Below are the code and all the weights of a small trained network. Each question names an input and a class and asks about switching units off, where a switched-off unit gives its printed mean instead of its output.

import numpy as np


def w(rows, s, z=0):
    codes = np.array(rows[::2]) - 128.0
    scale = np.full(codes.shape[1], s)
    scale[-1] = z or s
    return codes * scale


def norm(h):
    return h / np.sqrt((h * h).mean(-1, keepdims=True) + 1e-5)


def f(y):
    return np.maximum(y, 0)


def log_softmax(a):
    a = a - a.max(-1, keepdims=True)
    return a - np.log(np.exp(a).sum(-1, keepdims=True))


def net(x, mask):
    res = np.array(x, float).reshape(1, 8) / 4 @ E
    u = 0
    for l in range(2):
        y = f(norm(res) @ A[l][:, :-1].T + A[l][:, -1])
        res = res + np.where(mask[u : u + 13], y, B[l][:, -1]) @ B[l][:, :-1]
        u += 13
    return log_softmax(norm(res)[-1] @ U[:, :-1].T + U[:, -1])


A, B = {}, {}
E = w([
[129,127,130,131,127],'x0',
[145,133,133,120,118],'x1',
[153,215,251,225,168],'x2',
[107,123,128,136,137],'x3',
[67,218,97,118,104],'x4',
[88,81,195,150,1],'x5',
[124,129,131,132,128],'x6',
[196,140,51,214,79],'x7',
],0.003)
A[0] = w([
[139,173,183,192,154,254],'L0N0',
[111,118,165,127,53,36],'L0N1',
[107,114,168,128,48,27],'L0N2',
[178,81,104,82,78,172],'L0N3',
[81,254,95,90,95,46],'L0N4',
[134,130,129,125,129,116],'L0N5',
[125,231,98,102,72,88],'L0N6',
[111,104,48,85,151,168],'L0N7',
[89,232,113,101,113,133],'L0N8',
[32,139,169,85,174,63],'L0N9',
[234,19,191,119,157,45],'L0N10',
[68,230,130,70,69,140],'L0N11',
[197,173,83,135,137,107],'L0N12',
],0.0049)
B[0] = w([
[17,117,102,53,78,253],'L0N0',
[85,115,162,131,39,135],'L0N1',
[55,123,175,132,6,135],'L0N2',
[21,161,138,129,130,199],'L0N3',
[137,6,116,214,212,147],'L0N4',
[128,132,130,131,132,128],'L0N5',
[111,34,150,170,167,149],'L0N6',
[45,172,182,131,102,201],'L0N7',
[148,41,149,159,151,168],'L0N8',
[215,85,180,72,94,150],'L0N9',
[24,17,103,241,215,163],'L0N10',
[167,4,154,196,190,179],'L0N11',
[78,133,177,108,102,156],'L0N12',
],0.0047,0.0051)
A[1] = w([
[169,172,82,106,212,44],'L1N0',
[157,193,79,92,211,101],'L1N1',
[144,147,188,157,162,100],'L1N2',
[100,145,96,102,226,191],'L1N3',
[132,73,128,165,150,2],'L1N4',
[98,181,48,193,102,164],'L1N5',
[142,178,248,208,135,179],'L1N6',
[144,48,71,53,70,83],'L1N7',
[3,88,146,101,101,200],'L1N8',
[224,71,155,113,137,142],'L1N9',
[181,132,69,228,64,176],'L1N10',
[160,192,196,168,137,59],'L1N11',
[67,119,182,108,118,207],'L1N12',
],0.0057,0.0025)
B[1] = w([
[108,96,174,151,40,133],'L1N0',
[126,110,171,166,27,139],'L1N1',
[108,115,74,115,109,134],'L1N2',
[125,107,161,170,23,169],'L1N3',
[172,128,127,153,150,136],'L1N4',
[178,98,198,78,179,155],'L1N5',
[75,103,2,77,149,155],'L1N6',
[53,188,121,146,178,150],'L1N7',
[210,178,119,163,150,254],'L1N8',
[182,182,108,109,110,131],'L1N9',
[127,111,201,22,192,147],'L1N10',
[95,144,74,103,118,130],'L1N11',
[188,153,87,134,127,202],'L1N12',
],0.0061,0.0097)
U = w([
[74,25,119,189,187,115],'0',
[78,121,181,140,3,106],'1',
[51,197,25,83,158,82],'2',
[162,113,215,8,182,32],'3',
[183,148,126,144,132,251],'4',
[180,146,127,147,133,176],'5',
[177,153,132,149,135,138],'6',
],0.011,0.002)

Each question gives the input, the list of numbers given to net, and the class t.
The units are the neurons (one row each of A and B). Each row of codes is followed by its name. A weight is (code - 128) times the scale printed after its matrix; where a second scale follows, it is the last column's (A, B and U).
mask holds one flag per neuron, layer by layer. A switched-off neuron (its flag False) gives its mean, the last column of its row in B, instead of its output. The means were averaged over made-up inputs and are rounded, as every weight is.
A unit's drop is (log p(t) with every unit on - log p(t) with that unit switched off) / (log p(t) with every unit on - log p(t) with every unit switched off).
The circuit of an input: a set's keep is (log p(t) with only the set's units on - log p(t) with every unit switched off) / (log p(t) with every unit on - log p(t) with every unit switched off). Starting from the 12 units with the biggest drops (on a tie, the unit counted first), units are removed one at a time, each time the one whose removal leaves the highest keep (on an exact tie, the one counted first), for as long as the keep stays at least 0.8.
units of the circuit, in order: the units of the circuit, biggest drop first
unit that matters most: the unit with the biggest drop
top k neurons: the k neurons with the biggest drops, biggest first
top k neurons in layer l: the k neurons of layer l with the biggest drops, biggest first
input [8,-4,-6,3,5,1,-7,-1], class 4: units of the circuit, in order : (L0N0; L1N8)
input [4,6,3,3,3,-7,3,8], class 3: units of the circuit, in order : (L1N5; L1N10)
input [-2,-6,8,4,5,-1,-7,0], class 2: units of the circuit, in order : (L1N6)
input [4,-7,-3,2,-6,2,7,-4], class 4: units of the circuit, in order : (L1N8; L0N11; L1N12)
input [8,4,4,3,0,-8,1,-7], class 1: top 2 neurons : (L1N3; L1N1)
input [-1,5,5,-4,-4,1,5,-5], class 2: units of the circuit, in order : (L1N6; L0N11)
input [-7,-1,-7,4,-1,4,-7,0], class 2: units of the circuit, in order : (L1N7; L1N3)
input [-6,3,-8,1,-3,7,5,7], class 2: units of the circuit, in order : (L1N7; L1N3; L0N11)
input [-7,5,-8,4,5,-8,0,0], class 1: top 3 neurons : (L1N3; L0N0; L1N1)
input [-3,5,3,-6,7,7,-4,0], class 0: units of the circuit, in order : (L0N11; L0N4; L1N6)
input [5,-4,-6,3,-5,-8,5,-1], class 1: top 2 neurons : (L1N3; L0N0)
input [-3,6,-8,5,-7,-1,2,3], class 2: units of the circuit, in order : (L1N7; L0N11)
input [4,2,1,2,8,5,-4,6], class 0: top 4 neurons in layer 0 : (L0N11; L0N6; L0N4; L0N8)
input [8,1,0,7,2,6,3,8], class 3: unit that matters most : L1N10
input [0,2,-8,-6,-1,3,-4,-8], class 2: top 3 neurons : (L1N7; L1N5; L1N10)
input [8,-5,-3,-8,-5,6,7,-1], class 6: top 3 neurons : (L1N8; L0N0; L1N3)
input [7,4,6,-6,8,-3,1,1], class 0: top 2 neurons : (L0N4; L0N11)
input [-5,-5,-5,3,-6,-6,-4,7], class 3: top 2 neurons : (L1N5; L0N0)
input [-6,-8,-3,2,6,3,-4,8], class 3: top 2 neurons : (L1N10; L1N5)
input [-3,-1,4,5,-7,6,-6,2], class 0: units of the circuit, in order : (L1N6)
input [8,-3,-1,3,8,3,-6,7], class 0: top 3 neurons in layer 0 : (L0N6; L0N11; L0N4)
input [1,-8,-3,1,4,-4,4,-7], class 5: top 2 neurons : (L0N0; L1N10)
input [4,-5,8,-4,-4,-5,6,-7], class 2: top 2 neurons : (L1N6; L1N5)
input [1,3,-8,6,-4,7,6,-5], class 2: top 2 neurons : (L1N7; L1N3)
